[153 157 177 178 180 134 127 123 117 135 186 117 123 130 121 119 112 157
 144 155 116 130 141 140 146 135 160 113 159 118 144 123 131 180 141 132
 147 126 139] : j_277
[147 137 100 129 113 138 132 153  97  83 111 101 140 136 154 112 101 179
 171 174 121 133 150 156 125 120 182 117 170 122 157 123 129 182 151 137
 143 124 119] : j_608
[108  98  42  70  58 135 176 153 120  82  44 147 141 121 158 149 180 132
 132 122 148 140  94 140 122 173 139 117 123 122 129 170 157 131 167 149
 138 100 159] : j_643
[108  98  42  70  58 135 176 142 120  82  44 147 141 121 158 149 180 132
 132 122 148 140  94 140 122 173 109 151 119 134 141 111 117  66 140 137
  95  99 158] : j_994
find: [153 157 177 178 180 134 127 123 117 135 186 117 123 130 121 119 112 157
 144 155 116 130 141 140 146 135 160 113 159 118 144 123 131 180 141 132
 147 126 139] -> j_277
find: [108  98  42  70  58 135 176 153 120  82  44 147 141 121 158 149 180 132
 132 122 148 140  94 140 122 173 139 117 123 122 129 170 157 131 167 149
 138 100 159] -> j_643
find: [108  98  42  70  58 135 176 142 120  82  44 147 141 121 158 149 180 132
 132 122 148 140  94 140 122 173 109 151 119 134 141 111 117  66 140 137
  95  99 158] -> j_994
find: [117 170 122 157 123 129] -> j_608

[182  70 127 115] : j_583
[158  51 133 142] : j_218
[ 63  76 161 102] : j_291
[133  51 158 202] : j_386
[115 127  72  84] : j_439
[167 156  77  65] : j_504
[105 156  44 177] : j_874
after: [77] -> [65]
find: [115 127  72] -> j_439
find: [156  77] -> j_504
find: [158  51 133] -> j_218
find: [105 156  44] -> j_874
find: [167 156  77  65] -> j_504

[137 142 130 119 133 138 111 136 132 116 136 131 111 132 136 130 123 112
 135 113 120 111 134 129 135 126 127 117 133  72 136 131 134 112 131 120
  53 130 115 133 118 126 127 109 124] : j_69
[106  97 137 125 134  98 137 113 126 137 111 139 140 132 109 132 126 135
 106 139 133 139 120 130 137 132 136 118 121 113 139 122 135 109 116 141
  88 122 126 123 136 131 134 105 128] : j_16
[100  97 133 141 132 106 128 120 123 139 120 122 123 139 104 135 135 126
 112 131 131 126 121 138 121 134 134 130 109 126 119 142 123 122 110 122
 116 140 137 116 137 136 131 118 125] : j_35
[100  97 133 141 132 106 128 120 123 139 120 122 123 139 104 132 135 126
 112 131 131 126 121 138 121 134 134 130 109 126 119 142 123 122 110 122
 121 140 137 116 137 136 131 118 125] : j_669
[137 142 130 119 133 138 111 136 132 116 136 131 111 132 136 130 123 112
 135 113 120 111 134 119 131 126 131 125 135 144 131 118 131 133 134 113
 146 110 126 133 127 127 129 134 133] : j_868
find: [100  97 133 141 132 106 128 120 123 139 120 122 123 139 104 132 135 126
 112 131 131 126 121 138 121 134 134 130 109 126 119 142 123 122 110 122
 121 140 137 116 137 136 131 118 125] -> j_669
after: [53] -> [130]

[150 102  56  53 102 160 176 153 131 141 175 179 134  73  46  79 130 152
 136 118 135 180 202 170 104  63  74 112 133 113  95 112 168 208 195 140
  92  89 115 127 104  71  80 135 193 205 165 121 112 134 141 111  62  53
  98 162 192 169 134 130 155]  j_581
[ 61  47  89 149 178 159 132 136 168 182 147  83  48  68 120 152 140 119
 129 170 201 181 119  68  69 106 132 119  96 104 153 204 203 153  98  86
 110 128 110  76  74 121 184 207 176 127 111 129 143 118  71  52  86 150
 189 176 141 127 147 169 146]  j_918
[199 169 132 123 146 155 124  68  46  80 142 177 164 136 133 162 182 154
  94  49  61 113 149 143 121 124 164 201 187 130  72  64  98 128 124  98
 101 145 197 209 163 104  83 104 129 116  81  69 112 177 207 183 133 109
 125 143 126  78  51  77 141]  j_254
[138 170 139 158 132  79  45  69 131 174 171 142 130 156 182 166 106  54
  54 100  62 149 125 121 104 195 196 143  81 180  91 126 127 104  96 134
  68 210 175 118  85  99 125 121  87  70  99 165 205 191 143 111 119 140
 133  89  54  66 126 181  90]  j_479
[183 149  87  48  65 117 150 140 119 127 168 200 184 124  71  66 101 131
 120  96 103 150 202 205 156 100  86 108 128 114  78  72 117 179 206 176
 128 109 128 143 122  75  51  82 146 187 179 141 127 147 167 149  93  48
  57 113 159 162 136 127 155]  j_39
[146 130 146 178 174 124  66  49  85 136 152 131 117 141 187 200 161  97
  62  79 118 131 110  94 120 174 210 190 131  89  92 119 126  97  69  86
 147 198 200 157 117 114 137 139 104  59  58 108 169 190 163 131 131 159
 165 127  69  45  79 135 166]  j_689
[129 187 195 162 127 127 152 153 111  59  48  92 154 177 158 130 137 168
 181 142  80  48  71 124 152 140 118 130 173 202 178 115  68  70 108 132
 121  96 105 158 205 203 150  96  86 112 128 109  75  75 125 187 206 173
 125 110 129 142 117  69  51]  j_896
[138 119 139 158 132  79  45  69 131 174 171 139 130 156 182 166 106  54
  54 100 145 149 125 121 154 195 196 143  81  62  91 126 127 104  96 134
 190 210 175 118  85  99 125 121  87  70  99 165 205 191 143 111 119 140
 133  89  54  66 126 181 188]  j_625
[141 173 180 139  75  48  75 126 152 138 118 133 178 202 172 109  63  72
 111 130 115  94 109 163 208 198 144  93  89 115 128 106  74  78 131 190
 205 166 122 112 130 142 113  66  53  96 159 190 173 136 129 153 167 139
  79  45  66 125 164 158 132]  j_863
[136 154 142  90  49  59 117 168 174 144 130 148 179 173 121  63  50  91
 138 151 130 119 145 189 201 159  93  63  81 119 130 109  93 121 179 211
 187 127  86  93 121 127  95  69  89 150 201 199 153 113 114 139 138 100
  58  60 112 173 189 162 130]  j_543
[ 77 139 176 165 137 132 161 183 158  96  51  60 107 149 144 121 123 161
 200 192 133  74  64  96 128 126  99  98 140 196 208 165 108  85 103 127
 117  82  70 108 172 207 185 137 109 123 143 128  82  51  74 136 186 182
 149 126 141 166 153 102  52]  j_52
find: [136 154 142  90  49  59 117 168 174 144 130 148 179 173 121  63  50  91
 138 151 130 119 145 189 201 159  93  63  81 119 130 109  93 121 179 211
 187 127  86  93 121 127  95  69  89 150 201 199 153 113 114 139 138 100
  58  60 112 173 189 162 130] -> j_543
find: [141 173 180 139  75  48  75 126 152 138 118 133 178 202 172 109  63  72
 111 130 115  94 109 163 208 198 144  93  89 115 128 106  74  78 131 190
 205 166 122 112 130 142 113  66  53  96 159 190 173 136 129 153 167 139
  79  45  66 125 164 158 132] -> j_863

[132 108 170 181 122 190  88] = j_44
[132 108 182 181 122  61  63] = j_947
[102 129  81  70 120 191 146] = j_961
find: [102 129  81  70 120 191 146] -> j_961
find: [ 70 120] -> j_961
after: [190] -> [88]
after: [170] -> [181]
find: [122 190  88] -> j_44
find: [132 108 170 181 122 190  88] -> j_44

[100  68 151 110  84 144] : j_352
[ 80  43 131  79  66 130] : j_257
[116 189 168 173 143  79] : j_388
after: [173] -> [143]
find: [100  68 151 110  84 144] -> j_352

[194 194 138 132 126 124 134]  j_792
[182 213 161 114 115  91  86]  j_228
[144 170 164 130 130 103 105]  j_513
[182 115 161 114 134 131 140]  j_853
[ 66  61 115 127 132 136 130]  j_299
[213 163 114 134 131 134 142]  j_21
after: [163] -> [114]
after: [103] -> [105]
find: [144 170 164 130 130 103 105] -> j_513
find: [115 161 114 134 131] -> j_853

[127 144 140 177] = j_160
[ 93 129 168 152] = j_612
[152 144 110 128] = j_167
[118 146 127 157] = j_194
[149 126 152 110] = j_189
[111 180 131 206] = j_827
[133 139 117 160] = j_54
find: [111 180 131 206] -> j_827
after: [168] -> [152]

[103 124  98 123 131 144  79 101 165 106 141 121 137 149 165 123 168 129
  28  74 131 114 118 147 116 150 135 142 166 108 145 168 108] : j_198
[191  86 118 111  75 106 127 115 131  98 173 137 124 103 143 134 130  45
  76 124 122 125 156 134 173  89 170 189 116 118 109 143  61] : j_230
[117 124 138 147 131 162 127 128 165  64 173 105 216 160 177 157 181  93
  86  86 113 192 118 147 116 134 101 110 141  99 169 109 139] : j_536
[147 136 118  88 131 144 115 115 174 106 131 105 124 126 132 100 181  81
  76 149 103 125  80 154 173 165 124 221 191  99 169 168 139] : j_406
[176  99 138 123 103 116  91  75 148  98 195 168 190 149 177 146 130  93
  67  99 160 136 127 127  96 104 113 126 154  79 133 151  77] : j_113
[176  86 108 147 117 134 151 168 148  72 184  74  78 126 143 123 168 129
  57 149 103 103 147 140 212 104 135 173 116  99 133 143 139] : j_830
[117  86 108 147  62 162 115 154 156 106 184  74 177 126 121 180 130  93
  95 111 122 136 118 106 135 104 101 142 129  50 193 134 139] : j_793
[103 124  98 123 131 144  79 101 165 106 141 121 137 149 165 123 168 129
  28  86 103 147 108 134  96 180 113 158 179  69 157 143  77] : j_326
[191 111 158 100  89 125  79 101 182  98 195 152 177 103 143 111 105  69
  86  99 150 125 118 154 135  89 147 142 141  99 121 134  61] : j_999
find: [191 111 158 100  89 125  79 101 182  98 195 152 177 103 143 111 105  69
  86  99 150 125 118 154 135  89 147 142 141  99 121 134  61] -> j_999
find: [103 124  98 123 131 144  79 101 165 106 141 121 137 149 165 123 168 129
  28  86 103 147 108 134  96 180 113 158 179  69 157 143  77] -> j_326
find: [176  86 108 147 117 134 151 168 148  72 184  74  78 126 143 123 168 129
  57 149 103 103 147 140 212 104 135 173 116  99 133 143 139] -> j_830
after: [182] -> [98]
find: [147 136 118  88 131 144 115 115 174 106 131 105 124 126 132 100 181  81
  76 149 103 125  80 154 173 165 124 221 191  99 169 168 139] -> j_406

[ 95 222 108  62 161] = j_938
[109  58 160 111 189] = j_284
[222 105 119  94 146] = j_615
[184 216 164 112 113] = j_996
[121  77 159  62 120] = j_453
[148  66 101  99 143] = j_786
[140 148  99 120 111] = j_50
[163 200  77 111  69] = j_729
[121  77 159 117 140] = j_873
find: [ 94 146] -> j_615
find: [222 108] -> j_938

[135 127 123 106 100 123 146 127 136 147 145 145] = j_151
[108 129 113 142 164 125 124 107 128 152  79 156] = j_484
[145 128 150 134 113 136 115 154 120  81 169  79] = j_971
[137 129 152 151 138 140 102 151 115  71 150  71] = j_251
[162 125 138  81  46 125 157 152 139 126 210 119] = j_201
[108 129 117 147 168 127 119 110 126 144  79 148] = j_280
[138 129 152 149 134 139 103 153 144 126  79  70] = j_894
[117 131 143 175 183 140  88 136 110  78 101  82] = j_124
[146 127 134 105  86 127 142 141 133 124 171 121] = j_205
after: [183] -> [140]
find: [138 129 152 149 134 139 103 153 144 126  79  70] -> j_894
find: [126 144  79] -> j_280
after: [106] -> [100]
find: [137 129 152 151 138 140 102 151 115  71 150  71] -> j_251

[162 153 128 126 151 114] : j_757
[106 118 128 124 138 125] : j_857
[106 118 128 124 117 135] : j_363
[128 125 128 124 124 135] : j_926
[ 49  78 128 116  77 171] : j_869
find: [ 49  78 128 116  77 171] -> j_869
after: [78] -> [128]
find: [128 116  77 171] -> j_869
find: [106 118 128 124 138 125] -> j_857

[199 124 172 151 170] = j_159
[113  79 180 178 134] = j_373
[205 104  80 202 125] = j_424
[199 124 172 151 125] = j_809
[113  79 180 151 177] = j_466
find: [199 124 172 151 125] -> j_809
after: [202] -> [125]

[206 133  95  93 118 172 170] -> j_75
[141 127 165 144  94 146 109] -> j_117
[131 147 206 134 137 188 138] -> j_91
[144  94 148 109 119 223 148] -> j_684
[146 117  64 125 143 146 112] -> j_758
[129 116 140  98 111 147 137] -> j_970
after: [125] -> [143]
after: [143] -> [146]
find: [206 133  95  93 118 172 170] -> j_75
find: [144  94 146 109] -> j_117
find: [206 134] -> j_91
after: [118] -> [172]

